Here is a tiny trained network, its code and every weight. The questions are about switching its units off for an input and a target symbol, where a switched-off unit gives its printed mean instead of its output.

import numpy as np


def w(rows, s, z=0):
    codes = np.array(rows[::2]) - 128.0
    scale = np.full(codes.shape[1], s)
    scale[-1] = z or s
    return codes * scale


def f(y):
    return np.maximum(y, 0)


def softmax(a):
    e = np.exp(a - a.max(-1, keepdims=True))
    return e / e.sum(-1, keepdims=True)


def log_softmax(a):
    a = a - a.max(-1, keepdims=True)
    return a - np.log(np.exp(a).sum(-1, keepdims=True))


def net(x, mask):
    ids = ['ΛΞΠΦαδε'.index(c) for c in x.split()]
    T = len(ids)
    res = E[ids] + P[:T]
    r = res
    for j in range(2):
        rows = slice(4 * j, 4 * j + 4)
        q, k, v = (r @ M[0][rows].T for M in (Q, K, V))
        z = softmax(np.where(np.tri(T) > 0, q @ k.T / 4**0.5, -1e9)) @ v
        o = O[0][rows]
        res = res + np.where(mask[j], z, o[:, -1]) @ o[:, :-1]
    y = f(res @ A[0][:, :-1].T + A[0][:, -1])
    res = res + np.where(mask[2:6], y, B[0][:, -1]) @ B[0][:, :-1]
    return log_softmax(res[-1] @ U[:, :-1].T + U[:, -1])


Q, K, V, O, A, B = {}, {}, {}, {}, {}, {}
E = w([
[88,185,157,90,99,172],'Λ',
[96,126,166,213,167,177],'Ξ',
[109,191,130,106,113,57],'Π',
[176,107,54,102,26,123],'Φ',
[170,218,99,172,176,99],'α',
[193,188,235,163,89,109],'δ',
[248,186,112,83,125,186],'ε',
],0.011)
P = w([
[54,3,72,34,158,44],'0',
[91,95,90,99,112,129],'1',
[107,139,101,130,95,165],'2',
[109,154,66,208,43,175],'3',
[124,176,65,215,25,191],'4',
[109,172,41,244,22,223],'5',
],0.0047)
Q[0] = w([
[42,112,69,195,95,114],'H0',
[172,192,110,188,24,119],'H0',
[144,255,90,137,117,171],'H0',
[152,38,26,150,76,161],'H0',
[101,62,64,148,106,61],'H1',
[212,158,77,142,66,90],'H1',
[67,194,78,235,29,183],'H1',
[96,88,81,57,104,125],'H1',
],0.016)
K[0] = w([
[97,176,61,115,68,84],'H0',
[181,97,76,139,26,199],'H0',
[248,123,85,141,119,128],'H0',
[35,214,97,204,96,190],'H0',
[90,206,82,102,76,99],'H1',
[146,233,195,117,124,197],'H1',
[216,187,100,210,75,157],'H1',
[48,168,123,170,148,103],'H1',
],0.016)
V[0] = w([
[69,110,172,164,166,120],'H0',
[67,55,111,138,27,181],'H0',
[75,199,61,153,141,89],'H0',
[189,61,10,127,158,172],'H0',
[77,31,97,153,89,167],'H1',
[142,145,122,192,236,107],'H1',
[86,213,6,51,126,129],'H1',
[58,178,182,159,104,101],'H1',
],0.012)
O[0] = w([
[69,136,79,157,90,140,2],'H0',
[179,69,110,114,27,97,199],'H0',
[114,190,94,54,139,155,159],'H0',
[246,152,129,195,121,181,213],'H0',
[108,164,69,140,22,142,59],'H1',
[101,155,168,195,167,222,106],'H1',
[195,182,119,35,197,185,200],'H1',
[72,107,82,119,180,122,141],'H1',
],0.011,0.0055)
A[0] = w([
[167,156,254,127,182,39,251],'N0',
[57,66,58,188,246,185,194],'N1',
[16,128,144,82,91,230,83],'N2',
[199,79,214,218,157,144,18],'N3',
],0.0083,0.0014)
B[0] = w([
[98,119,88,160,76,195,252],'N0',
[135,150,90,191,139,55,213],'N1',
[109,112,254,112,120,121,193],'N2',
[145,65,155,88,184,97,254],'N3',
],0.013,0.0099)
U = w([
[108,108,159,181,80,169,93],'Λ',
[198,152,191,151,240,161,223],'Ξ',
[156,81,170,188,175,6,97],'Π',
[224,84,143,138,134,152,175],'Φ',
[212,218,77,156,127,74,169],'α',
[130,176,253,26,181,49,2],'δ',
[109,126,106,7,193,84,56],'ε',
],0.0044,0.0014)

Each question gives the input, a string of symbols that net reads in full, and the target symbol t.
The units are the heads (4 rows each of Q, K, V and O) and the neurons (one row each of A and B). Each row of codes is followed by its name. A weight is (code - 128) times the scale printed after its matrix; where a second scale follows, it is the last column's (O, A, B and U).
mask holds one flag per unit, heads first, then neurons. A switched-off unit (its flag False) gives its mean, the last column of its rows in O or B, instead of its output. The means were averaged over made-up inputs and are rounded, as every weight is.
A unit's drop is (log p(t) with every unit on - log p(t) with that unit switched off) / (log p(t) with every unit on - log p(t) with every unit switched off).
The circuit of an input: a set's keep is (log p(t) with only the set's units on - log p(t) with every unit switched off) / (log p(t) with every unit on - log p(t) with every unit switched off). Starting from all 6 units, units are removed one at a time, each time the one whose removal leaves the highest keep (on an exact tie, the one counted first), for as long as the keep stays at least 0.8.
units of the circuit, in order: the units of the circuit, biggest drop first
unit that matters most: the unit with the biggest drop
k most important neurons: the k neurons with the biggest drops, biggest first
which heads matter: for each layer, one digit per head in row order, 1 if its drop is at least 0.15 and else 0, layers parted by /
drop of u: that unit's drop, to one decimal
input δ α Π Ξ, target Π: 2 most important neurons => (N1 N0)
input ε α Π Π, target Ξ: units of the circuit, in order => (H0 H1)
input Λ Λ Λ δ δ δ, target Π: unit that matters most => H1
input δ δ δ Ξ δ Ξ, target Π: which heads matter => 01
input Λ Ξ Λ, target Λ: which heads matter => 01
input Λ δ Λ, target Π: which heads matter => 11
input Λ δ α, target Π: units of the circuit, in order => (H1 N1 H0)
input α Ξ Φ Λ, target α: units of the circuit, in order => (H1 N3)
input α Λ Λ, target δ: units of the circuit, in order => (H0 N2)
input ε α α α, target Ξ: units of the circuit, in order => (H1 H0)
input Ξ Λ Λ Ξ Π Π, target δ: units of the circuit, in order => (H0 N0)
input Φ δ Φ, target Π: 2 most important neurons => (N0 N3)
input Ξ Ξ Λ δ, target Λ: 2 most important neurons => (N3 N0)
input Λ Λ Ξ Π δ α, target Π: units of the circuit, in order => (H1)
input δ Ξ Φ Φ, target α: 3 most important neurons => (N3 N2 N0)
input δ ε Φ α, target Φ: units of the circuit, in order => (H0 N0 H1)
input Λ Φ Ξ, target α: 2 most important neurons => (N3 N2)
input Λ Ξ Ξ Λ, target δ: 2 most important neurons => (N2 N0)
input α Ξ Ξ Λ Ξ, target Λ: drop of H0 => 0.8
input Λ Λ α δ, target Λ: drop of N3 => 0.4
input Π Λ Π δ Λ Λ, target Π: drop of N0 => 0.1
input α ε Λ Λ α Λ, target Ξ: drop of H0 => 0.3
